Each row has a class, written after it.
[  89   65  -32   12  -73  244    8  132  198  -85  102   64  140  112
  -68  -64   65   22   14   -7   13   11   19   80   32   12  -43   21
   37   86   62  -69   19   67 -122  -64 -106   83   40]  q_815
[ 15 -14 -60   4  99  84 -37  43  17  24 -43  -2  75 -92 -58  40  -3 -39
  16 -60  57 117  -6 -43  41 -63  90  38  59  -1 -61  29  42  42  45  33
 -46  23  -9]  q_668
[  59  146  -39   87  -43   69   -4   86  101 -117  -30  -39   25  -98
  -56   82  -79   15 -205  163   27  172  -31  -55  -80  -64  185   30
  105  -37  -29   18   43  -52 -142  -21  -38  119  115]  q_330
[   7   45  -94  217  193   -6   49  -77 -143  331 -137  172   -4  -73
  314  152  465  218   28 -270  495  347  -24 -147  209 -318 -128  419
 -174   60   68  -40  193 -144 -197  -88  149  -49  -97]  q_987
[ -63  -26   15  -42 -107  -30   24  125   34    5  -92  -20   77  -10
  -14   55  -73   55   61  -62  -12  160  -73  -74   50   44   25   44
   54  -66  -43    1    6  -55  122   36   40   67  -26]  q_124
[-101 -219  146  193  -81 -404 -236  -75  -93  494 -533 -101 -131  109
  321   66  173 -106 -488  415 -104   90  289  -99 -741  267  -64 -671
  193 -178  -52  119 -123 -257   48  144   25   57   65]  q_987
[ 108  -14 -332 -507   89   92 -265 -184 -178  294  -89 -168    5  141
  175  -32   -4  104 -509  159  177  -13 -235 -167 -141  -95 -415 -288
  255 -315 -127  341   32 -139  355 -113 -322  -14  491]  q_499
[-169 -230    2  435 -196  275   79 -296 -141    1  157  168   32 -283
  -70  158   55  383  838 -515  557   40   23  -56  333 -310 -222  392
   81  140  152 -136  245  276   90 -194  152 -157 -234]  q_668
[-132  -81  -45  199 -150   67 -106 -433 -170  233  637  264 -210   20
  125 -309  279  165    0  -92  -68 -164  210  240  115  208  -48  359
   41  222  237 -157 -208  -60 -225 -219   59  -27  128]  q_124
[  55   -7  -94 -132 -119  214 -126 -118  118  313  273 -126  161 -160
 -138 -293 -118   73 -602 -174 -125  656 -202  -87  -10  -26  208  -29
  144 -201   25 -108   30 -359   46 -352  -10  135  306]  q_499
[ 127   64  -58   77  143   36  -85  -79  -13  -49    0  -91   67  -52
  -52  -14  -91 -109   -8   88  -30 -148  200  -10  -77   99  235  -59
  231   88 -175   -1  102  103    8   72  -55  -16  -50]  q_815
[  71  129    0   78  212   14  -25   39  -26   27  -18  -46   33   26
   37   -2  121   -2   72  159   97 -163    1  -59   21  -28   23   28
   92   89  -39  -76   60  204  -82  100  -11  -71  -50]  q_708
[  31  147   44   43 -241  -94   43  -54  -73   16  188  -74  -94   70
  163 -132   24   93   52   33   68  -44   45  -33  -85   70   25   36
  102  -42  153 -186 -119  -78  -54  -20   32   10 -112]  q_18
[ -65   75 -137  -39  127   60  -82  146  101  -99  -29   14    4 -129
 -138   90   18  -87   77   27  104 -112 -131   78  100 -196 -123  173
 -161  267 -126  187   37   79   47  115 -115  -91   60]  q_496
[ -85   -1  -65  112   13   63   36   19  150   31   -9  -57   87  -20
  -72   15   -5   69   54  -28  171  156 -100  -99   32    9   56  -43
  -51  -89  -11  -42   32   25  -18    0   16   16   -5]  q_885
[ 162   65  -53  -55  -53  133   -1   74  140  -24  141   -3   51  102
  -41  -65    1    9 -126   35  -81   14    0  125  -44  -19  -32   63
   17   43   29  -26   -3  -72  -56  -84  -28   27   35]  q_124
[ -68  -40   68  -35   -9  -36   30   63   15    0 -200   42   95  -69
  -43   91   10   -5  -98  -84  -94  116  -77  -37   44   20  115 -106
  -88  -63  -43   -8   19  -64   98   29   66   -8  -14]  q_124
[-211 -134  -73    2  260  416   41  149  128 -401 -486 -118  331  143
 -318   18   11 -113  572  -61  118   72 -326 -402  -26  285    7 -719
   -3   20  173  145  300  636 -268 -228 -130  -76  210]  q_655
[ -93  -19    4  -53    5 -101  -38   87  -42   99 -125   -9  -27 -121
   46   80    7   -1   25   -9   -3   77  -29  -66   55   15   47   68
   20   28  -34  -15    8  -31   95   26   41  -19   21]  q_708
[ 194  -29  204  357 -194  297  -80 -146  -93   11  296  110  -47   54
  188   40   67  558  182 -192   33  119  131 -151 -337 -124    9  104
  431 -237  332   30    1  -36 -101 -395  179  176 -253]  q_234
[  41  177  -37  -39 -278  310  -19 -181  -54 -406  230   59 -133  100
 -106 -124  -23  136 -149   -9   77 -370  -94  239 -100   39 -117 -418
  -53   39   35  212 -111 -211  -97 -499 -260  -34    5]  q_885
[  54   58   49   64  -19   10  119   49   26  -61   55  -69   14  113
   62  -75   44    7   37   87   28  -87   42    2  -85   50   60 -116
   36 -114    8 -105  -66   25  -36   68  -40   20  -49]  q_987
[-240  -18 -111   96 -123   40   -6   -7   16  102 -258 -171  142 -143
    0   81   -5  184  103    6  222  222 -267 -206   43 -109   10 -140
   43 -147   88   30  132   79   61  -87   42  -90   84]  q_815
[ 132 -177  156 -117   66 -176   46  250 -154  291   44  -56  -45  126
  129  -32   93 -126  -40   77 -181  345  220  -34 -112   64   29  377
   19  -78 -102   83 -134 -149  176  112   38  228  101]  q_330
[-131  -35   14  -18   17   -3  -17   35   -6  -54 -152   36   53  -98
  -48  120  -13   12  117  -49   34    4  -65  -82  143   -5    1   -7
   20   39  -80    8   27   68  110   47  -12   -5  -49]  q_124
[ 151  105   62   52  -41  -16   62  172   79  -65  261  150  -78    1
  -13 -146   14 -155  -10  -43 -178  108  166  153  -47 -163  152  348
  -61  -51   20  -46  -92 -175  -15  -33  -12  142 -233]  q_460
[ -79   28   26   15  -71   53   65  149   72 -119  -56   31  104  -25
  -46   87    6   59    1  -61  -36   98  -63  -54   -6   -1   37   16
  -50  -84  -42   64   -4   -4   38   26  -25   62  -17]  q_655
[  25   84  -35  123   62   62   12    0   40  -56   61   74   16  -32
  -46   33   83   -1   58  115   -4 -130  -11   65   -9   26   74   33
   29  106   32  -62  114  122 -140  -43   -7 -125   25]  q_496
[ -11   12   59   77   -9   36  103  119   60  -97   -2  -61   49  -26
   -8   10  -25   92   98  -34   82   63  -13 -101  -22  -53   91    7
  -35 -137   -2  -58    1   69  -10   62   35   44    4]  q_496
[  18 -102  -19   20   57   49   76    8   35  -23   15  -50   23  -17
  -90   16  -61   18   94 -106    5   45  -53  -29  -75  -11   67  -40
  -45 -107  -26  -38   74   71   58  -21   19  -23   19]  q_708
[-138  137   51  -20 -197   10   93   12    9 -219   39  -64   31  -74
   37  170  118  158  -42  -44    7   83  -66  -98   71 -118   21  130
  -22  -25   48   -6  -81  -60 -119 -107  -54   41   30]  q_234
[ 181   95  -11  -58  -92   62    6   84   99  -34  122 -110  -40  145
  -26 -104  -67  -36  -59   56   13    7  -31   38 -129  -12  -81  -15
   -8  -30   59   -2   -3 -101    9  -54  -39   64  -37]  q_330
[-165   59   58 -104   56  -54  -58  134 -117 -135 -133  -29  -50    0
   62   45  166  -46  -55   62 -164 -136  -89  -84   49   28  -55  -71
 -134   -9   52  122   24   69  -55   64   -7  -87  229]  q_815
[   5   15   -3   83 -100   79  127   94  117 -129   40 -119   84   38
  -81   -1  -62   81   94  -35  104  182  -93  -96  -88  -16  124  -85
    9 -193   20  -49  -30  -29   13   47   21   75  -71]  q_124
[-91 -17  16  40 -43 -19  37  60 -12 -31 -69 -21  27 -87 -14  61 -10  14
  64 -20  62  81 -62 -55  36 -21  57 -13 -34 -20   1 -41  -9  33  37 111
  39  14 -59]  q_460
[-22  13  12  29  31  81  83  92 101 -81 -35 -49  82 -53 -18  66  -7  31
  74 -74  32 101 -37 -94  39 -13 129  29 -18 -72  21 -65  58  63 -81 -58
 -25  -9 100]  q_330
[-397 -134   -5  118  169  449 -175  -81  -82  -49 -449  159  438 -329
  -38 -122   21   29  504  224  180   -7  105 -247  142  -81   18 -397
  428  491  259  250   86  622 -113 -130 -277 -242  134]  q_655
[-37   1 -91  47 159 137 -51  64  61  17  62  96 -14  38   5 -71  22 -40
  12  12 -95 -39 -17  47   7 -22  35 -62 -14  29  91 -64 -21  -9   4  80
  10 -50  90]  q_987
[ 143  -29  -94  -56  103  145  -29  103  123   21   75  -25   47   80
 -107  -58  -27  -77  -47   -8  -36   25   -4  122    8  -38   65   42
    8   67  -46  -20   88  -10   47   55  -67   55   40]  q_885
[ 14  -1  -4 -19 -26  48  69 114  -6 -59  92 -37  16  60  -4 -71 -55  22
 100 -10  16  74 -26 -23   7 -41  62  44  -5 -98  78 -42  -7  68  -9  97
 -13  18  15]  q_18
[  38   68  -66  -50  -73  147   10  107  135 -147  169   10   51  100
 -117 -121  -69    9   60   24  -29   -1  -77   46    5   23  -81   14
   15   38   52   35  -56   28  -48  -31  -51   62    3]  q_668
[ 112 -231   59  243   -4   63  -22   73  226  264  -37  256   82  180
  106   62  327  147  341 -289  -76 -129  102  162 -118   38 -433  302
   32  186   54 -112  330  138 -112 -308  129  -58 -139]  q_460
[172   9 -90 -77  13 120 -13 108 143 184 141 -53  34  94  -6 -73 -19 -41
 -17  36  62 102 -23 104  64 -20 -45 212  66  70  -6 -49  33 -27  30 -11
 -79  74  83]  q_499
[-279   -6  -37    8 -179   37   62  -46  -62 -267  -63  -17   69    5
   41  -41  -81   55  154   35  -79  -42 -116 -133   78   87   64 -233
    8 -187  129   21    0   84  -33   14  -32  -46   49]  q_18
[ -53 -111   22   60   67   12  -10   95   37  103  -77   13   99  -48
  -70  157   58    0   54 -121   26  225    3  -66   16    4   -3   77
  -30  -23 -111   27   27  -30  107   79   60   35  -75]  q_708
[ 59 105 -78 -53 -48 100  -5 105  95 -39 142  29  13   2 -72 -38  30 -24
 -41  71 -18 -41 -32 121  42 -26  -5 128 -24 124  28 -11  -1  20 -23 -26
 -80 -19  17]  q_18
[   1   19  -21   81    0   47  -11   44   64   25 -113   -7   74  -25
  -17   84   39   49  -13  -59   93   80  -59  -48  -32  -48   70  -83
    8 -101  -46  -17   25  -37   96   25   19   38  -92]  q_234
[  78  226   -9  -22    5   82  -39   -9  -68 -249   -1  -14   26  107
   29 -129   83  -91 -152  210 -161 -291   49   29 -199   28    7 -311
   42 -102   61  152  -61   24  -77  -81 -102  -94  -18]  q_668
[  79   47   33   44   89  -48  -76  -67  -43 -122   -1 -180 -122   -9
    4  -49  -17 -152 -213   73 -156 -196   77   21 -305   53  169 -324
  -67 -110  -27   53  -58  -36  -72   30    5  -57    9]  q_460
[ 316   22  -37  310  400  115 -204 -267   34  256 -299 -190 -104   33
   44  166  355 -142 -669   65  337  108    1  -95 -614  -14   54 -781
 -213 -161 -221   76   36 -367 -163 -212   -8  -55  255]  q_885
[ -32  -17  -40   24  -12   36  -31   83   24    6  -95   13   62  -98
  -66   77  -92  -21   14  -67   72  160  -46  -56   83  -57   86   55
    4  -26 -115    9   53  -31  130   86   10   97  -15]  q_460
[-124   47    2  124   -9   87  116   86  145  -75  -24  -36  138   15
  -33    3    9   57   92  -60   59  149  -31 -114   27   11   98  -66
    2  -98   79 -113    4   86 -125   46   -3   13  -18]  q_987
[-486 -159 -253 -274  130   28  -71 -193 -256   11 -381 -198  189 -135
   93  147 -137  116  400 -268  313  190 -378 -540  519  157 -328  202
  155   99    6  125  208  598  -26   98 -121  136  385]  q_885
[ 144   93  -90  -22  -96  139   12  120  173  -71  267  -81   37   83
  -98 -168  -87  -24  -46   69   21   87  -95   69  -46  -43   93   61
   27  -38    1  -57  -29  -41  -37   19  -82   79   32]  q_499
[  27  -17  -11   90    9  -29   83   53   36    2   19  -63   15  -39
  -59  -46 -131   43   27  -57  104   97  -85  -50  -75    3  128  -55
   13 -125  -85 -141    4   23   79  148   55   56  -52]  q_18
[ 333   22  100   78  226  -76 -123 -368 -395  115  552  -84 -296  -11
   96  -73   70  -34 -124   40  214 -249  203   51  -97 -106   65  200
   40   28 -288  -18 -265  -68   91  171  -59    9  -54]  q_499
[   2  -54  -38   87   67  -37   49  -52  -29   84  -33  -78   30    5
   15   15  -60    4   74  -62   90  102   20 -102  -79   33  118  -40
   17 -128  -76  -38   40   -9   88   59   34    0  -37]  q_655
[ -43 -104  -33   -1  104   77  -11   85   12   46 -100   41  114  -87
  -86  129   38  -45   35  -96  -21  150    2  -24   85  -13   97   95
    9    6  -92   18  106   81   70   73  -23   27   67]  q_708
[ -81  -29   52   54  110  -32  -38   73   -3  -13 -149    8   99 -122
  -87  148    7  -31   21  -48  -32  106   -9  -85   41    0  143  -54
  -16   26 -112   14   18   19   70  119   71  -31 -101]  q_496
[ 151 -333   62   82  -22 -223  189  119   20  198  119 -105  -52  159
   46   13 -225  -17  281    0  -16  142    0   29 -162  116   64  225
    4 -180 -218 -228   -3   45  219  295  115  189 -113]  q_460
[-121  -77   -8 -142  -51   29  -13  117   52 -116   20   86   53   24
   -3   15   10   -3   85   40 -112 -123   14   69  235   47  -43   60
  -50  125   -2  -58  -36   93  -15  153  -35  -21  186]  q_496
[  92   36   79  137  -19  133   90    8  112 -100  246  -60  -22  113
   31  302  347  251  139   13  192 -278   96   67   46 -157 -154  378
   23   21  -43  -20   66  310 -304  -96 -193   -3  167]  q_655
[ 100   47  -69  -25  -10  110   13   52  130   38  123   56   39   74
  -14 -150  -45  -23   24  -20   -2  -61   14  114   11   32  -53   75
   -6   96   52  -84    8   17    2  -21  -33  -16  -11]  q_124
[   4   35   31 -157  -22   12   28  125  102  -88   62   57   21  163
   40  -91  -35   -8   19  -21 -247 -138   45   32  -11   81 -105  -15
   33  -28   95  -69  -75   12    3    4  -14    9   91]  q_655
[ 57 -30 -96 107 159  80  13 -34  24  23  94 -14  37 -66 -41  12  -6 -45
 -10 -43  46  68 101 -10 -66 -45 161  72 -17 -31 -79 -57   7  73 -28  72
  -5 -16  64]  q_655
[-115   24  100   62   29  -70    6   41 -130  -20 -220   12   18  -65
   35  170   92   17  -36  125  -40   57  -53  -93    8 -136   61  -57
  -67  -37   97   -9   -3  107  -56   67   64  -82   33]  q_330
[ 310 -286  285  362  547  355 -106   80  -74  384  -35  195  139  -97
    2  304  183  125   77  -93  269  524  427 -170 -142 -278 -234  305
  130  165  -53  223  107  203 -171  -77  134   49   31]  q_987
[ 114  110  -86  -56  -54  172  -57   28  133  -50  164   33   26   29
  -67 -128  -52  -29 -105   23  -22  -33    3  127   70  -49   52   56
   37  105   33  -57   19  -54  -22  -76 -101   64  -16]  q_885
[ -81  -57   -2   37  -88  -43   57  108   71   12  -92   23   80  -85
  -19   73  -54   18   40  -52   34  208  -61  -60   23    2  127   17
  -11 -103  -58  -50   -9  -36   69   87   26   69  -44]  q_655
[-104 -138  101   -7   90 -171   21 -173   29  448   52  171 -159 -184
  157  300  -26  223  100 -142  197  317  187  -59  340 -295 -303  899
   40  393  106  -21  -72    6 -107  -58   83  195  -33]  q_460
[ -21  -11   -7   56  -32   35  -40  -21  -29   46  -61    0   15   25
   35  -75    0   36   46   93   77  -52  -96    8  -56   19   17 -216
   56  -17  121  -45   13   76  -27   33    6  -80   67]  q_885
[ 255 -125  190  229  259 -120 -188 -213 -258  -58  241 -241 -299  -84
  -49   82  146 -206   10   40  114 -370  570   21 -524   63  204 -341
   -3   42 -191   30  -65  198 -136  116  -22 -291 -307]  q_987
[ 194  -35   63  148  181  -27    2 -157   17  143  -29   82 -223 -279
   67  138 -175 -189  -19 -145  280   39  316  127  336 -335  450  406
  -21  124 -161 -284  112    0  -58  103 -143  258 -290]  q_460
[ 156   48  -70  -73   20    1  -64   18   60  109  134  -93  -20   11
  -24  -57  -25  -50 -151    1  -28   13   45   84  -36   -1   37  134
   -3   56  -79    3   20 -108   41  -18   -8   14   53]  q_496
[  15   -6    8   70  184   97   61   14  -39  -62 -145  -22   57   15
   38  112   80  -61   67   14   43   72   54 -163  -45  -29  118 -101
   46  -95   25 -102   70  168  -74   37  -65   39   29]  q_18
[-227   76    7 -151 -263  -40  -11  139  -10  -84  129   72  -86   63
  206 -162   96  159  167  -11 -131 -267 -200   47  111    4 -387   92
   15  -13  298 -131 -215  110  -13   29   21  -21   63]  q_460
[  48 -341 -380  -52  234   75 -160 -378 -105  182   57 -147   88 -352
 -240  107 -651 -171  157  215  363  315  250  -78  148 -222  138  237
  139  397 -389  117   -4  233  208  199  -92  -52  235]  q_815
[-240   30   94   -6 -302 -211  441  196   -3 -266 -200   83  165   80
   79  152 -258  185  796 -192   61 -253 -388 -107  203  161 -162   66
  -41 -202  136 -194  305  349  192  173   79 -291 -300]  q_655
[  94 -242   84  158  247  342  -50 -282  -30 -208 -215   32  235  -39
 -365  209  -83   83  180 -572  237  124 -274 -151  295 -299  135 -368
 -158   10  -70 -114  520  216  -42   50  116 -112  -60]  q_18
[ 250   26  -16  -19   -1  169   37  130  143  -75  280  -35    9  102
 -131  -73 -100  -44  -48   42   -1   84   -6  118  -43  -81   43  161
  -78   26  -32  -21  -12  -18  -55   32  -51  114   61]  q_496
[  -6  -57 -143  -64   61  210 -122  -65   40   -5   38  -52   52  -19
  -61   14  -58  -74  -55  162   44  -54   24   52   59 -129   10 -116
  110    7  -16   44  -19  125   24   34 -223  -13  149]  q_655
[  27  201  216  480 -175   11   24  -13  194 -102  130  131   69  230
  -29 -115   42  102  301  244  288  -79  335  -53 -204   27 -178  -73
  -48  427    8 -180 -278   19 -235   26  103   90 -580]  q_496
[ 247  115   93 -117 -352 -571  -23 -359 -231  -94  277 -119 -416   -7
  342 -117 -489  -19 -219   54  -56 -424  162  -42 -382  432   54  -49
  -21 -317 -187  -37 -192  -89 -123 -115   70  -22   28]  q_815
[ -14 -124   59   20   82  -99    0   57   17   90  -76  -89   17  -84
  -47   67  -92  -16   67   -7   31  154   44 -121  -46   43  121   -7
    5    2 -124  -17    8   27   73   87   71  -10   58]  q_18
